Here is a tiny trained network, its code and every weight. The questions are about switching its units off for an input and a target symbol, where a switched-off unit gives its printed mean instead of its output.

import numpy as np


def w(rows, s, z=0):
    codes = np.array(rows[::2]) - 128.0
    scale = np.full(codes.shape[1], s)
    scale[-1] = z or s
    return codes * scale


def f(y):
    return y / 2 * (1 + np.tanh(0.7978845608 * (y + 0.044715 * y**3)))


def softmax(a):
    e = np.exp(a - a.max(-1, keepdims=True))
    return e / e.sum(-1, keepdims=True)


def log_softmax(a):
    a = a - a.max(-1, keepdims=True)
    return a - np.log(np.exp(a).sum(-1, keepdims=True))


def net(x, mask):
    ids = ['γδζπσφ'.index(c) for c in x.split()]
    T = len(ids)
    res = E[ids] + P[:T]
    r = res
    for j in range(2):
        rows = slice(3 * j, 3 * j + 3)
        q, k, v = (r @ M[0][rows].T for M in (Q, K, V))
        z = softmax(np.where(np.tri(T) > 0, q @ k.T / 3**0.5, -1e9)) @ v
        o = O[0][rows]
        res = res + np.where(mask[j], z, o[:, -1]) @ o[:, :-1]
    y = f(res @ A[0][:, :-1].T + A[0][:, -1])
    res = res + np.where(mask[2:10], y, B[0][:, -1]) @ B[0][:, :-1]
    return log_softmax(res[-1] @ U[:, :-1].T + U[:, -1])


Q, K, V, O, A, B = {}, {}, {}, {}, {}, {}
E = w([
[93,17,222,155,148,78,111],'γ',
[119,2,85,64,117,187,83],'δ',
[68,158,91,146,126,109,239],'ζ',
[156,122,167,125,140,188,38],'π',
[180,140,138,105,16,183,68],'σ',
[55,190,185,71,81,126,76],'φ',
],0.016)
P = w([
[137,121,109,142,212,254,99],'0',
[112,157,99,177,124,127,107],'1',
[110,128,115,135,114,135,137],'2',
[109,95,124,109,115,168,144],'3',
[107,109,163,144,104,154,152],'4',
[102,115,165,154,100,163,138],'5',
[117,120,154,132,122,192,142],'6',
],0.0085)
Q[0] = w([
[168,104,72,157,155,80,125],'h0',
[147,123,157,54,119,141,86],'h0',
[139,67,134,128,231,57,122],'h0',
[121,206,91,65,54,149,178],'h1',
[80,135,123,134,150,124,185],'h1',
[2,51,177,113,130,207,110],'h1',
],0.01)
K[0] = w([
[193,111,133,121,155,164,55],'h0',
[103,108,165,172,106,143,164],'h0',
[90,51,207,155,150,109,65],'h0',
[164,151,183,88,94,157,6],'h1',
[95,92,205,117,135,105,116],'h1',
[118,158,179,129,29,97,232],'h1',
],0.012)
V[0] = w([
[87,124,120,206,164,53,254],'h0',
[93,38,106,112,166,132,128],'h0',
[198,97,123,229,148,255,165],'h0',
[139,215,129,118,178,183,163],'h1',
[190,173,183,55,33,168,75],'h1',
[128,112,43,135,146,170,122],'h1',
],0.0074)
O[0] = w([
[175,156,108,202,90,140,43,254],'h0',
[134,83,101,140,112,130,139,253],'h0',
[255,119,119,62,151,82,171,166],'h0',
[33,172,132,43,157,92,106,82],'h1',
[133,89,156,96,62,158,102,96],'h1',
[148,214,107,101,122,103,127,91],'h1',
],0.0086,0.0038)
A[0] = w([
[124,112,69,76,254,135,207,38],'n0',
[87,197,114,104,69,90,156,1],'n1',
[86,105,135,200,133,56,89,71],'n2',
[215,95,113,104,95,162,108,113],'n3',
[18,128,169,134,128,109,157,96],'n4',
[99,42,127,95,108,77,201,64],'n5',
[197,136,114,190,102,159,138,41],'n6',
[159,125,28,82,94,64,113,199],'n7',
],0.0085,0.0021)
B[0] = w([
[83,119,31,131,103,104,141,159],'n0',
[119,156,140,157,155,183,139,141],'n1',
[170,161,108,124,109,120,118,253],'n2',
[179,143,129,141,123,128,142,235],'n3',
[139,96,58,142,192,89,120,212],'n4',
[105,207,142,158,119,125,178,225],'n5',
[117,113,97,126,153,130,78,212],'n6',
[103,126,212,152,190,249,155,140],'n7',
],0.011,0.0059)
U = w([
[187,110,17,37,114,2,111,136],'γ',
[6,62,141,107,119,180,106,126],'δ',
[123,200,16,161,81,101,199,102],'ζ',
[154,235,204,152,236,185,142,3],'π',
[217,38,153,199,191,149,171,203],'σ',
[137,163,189,79,61,122,175,247],'φ',
],0.0056,0.0029)

Each question gives the input, a string of symbols that net reads in full, and the target symbol t.
The units are the heads (3 rows each of Q, K, V and O) and the neurons (one row each of A and B). Each row of codes is followed by its name. A weight is (code - 128) times the scale printed after its matrix; where a second scale follows, it is the last column's (O, A, B and U).
mask holds one flag per unit, heads first, then neurons. A switched-off unit (its flag False) gives its mean, the last column of its rows in O or B, instead of its output. The means were averaged over made-up inputs and are rounded, as every weight is.
A unit's drop is (log p(t) with every unit on - log p(t) with that unit switched off) / (log p(t) with every unit on - log p(t) with every unit switched off).
The circuit of an input: a set's keep is (log p(t) with only the set's units on - log p(t) with every unit switched off) / (log p(t) with every unit on - log p(t) with every unit switched off). Starting from all 10 units, units are removed one at a time, each time the one whose removal leaves the highest keep (on an exact tie, the one counted first), for as long as the keep stays at least 0.8.
circuit, biggest first: the units of the circuit, biggest drop first
unit that matters most: the unit with the biggest drop
k most important neurons: the k neurons with the biggest drops, biggest first
heads that matter: for each layer, one digit per head in row order, 1 if its drop is at least 0.15 and else 0, layers parted by /
drop when u is switched off: that unit's drop, to one decimal
input φ ζ δ, target δ: 3 most important neurons => n7, n2, n3
input σ π σ ζ ζ, target φ: circuit, biggest first => h1, h0
input ζ φ φ γ, target γ: unit that matters most => h1
input γ σ δ, target φ: 2 most important neurons => n5, n4
input γ π δ σ π, target φ: circuit, biggest first => h0, h1, n4
input γ γ γ ζ π ζ ζ, target σ: circuit, biggest first => h0, h1, n5
input σ δ ζ ζ, target φ: circuit, biggest first => h1, n6, n0
input δ φ δ, target δ: circuit, biggest first => h0, h1
input ζ γ γ, target γ: 3 most important neurons => n4, n2, n7
input ζ γ π, target π: 3 most important neurons => n7, n0, n4
input γ σ γ γ σ φ, target δ: heads that matter => 11
input ζ γ γ γ γ ζ, target σ: drop when n5 is switched off => 0.1
input γ π σ, target φ: drop when h1 is switched off => 0.2
input φ γ σ π, target φ: drop when n6 is switched off => 0.2
input ζ φ γ σ σ, target σ: drop when n7 is switched off => 0.3
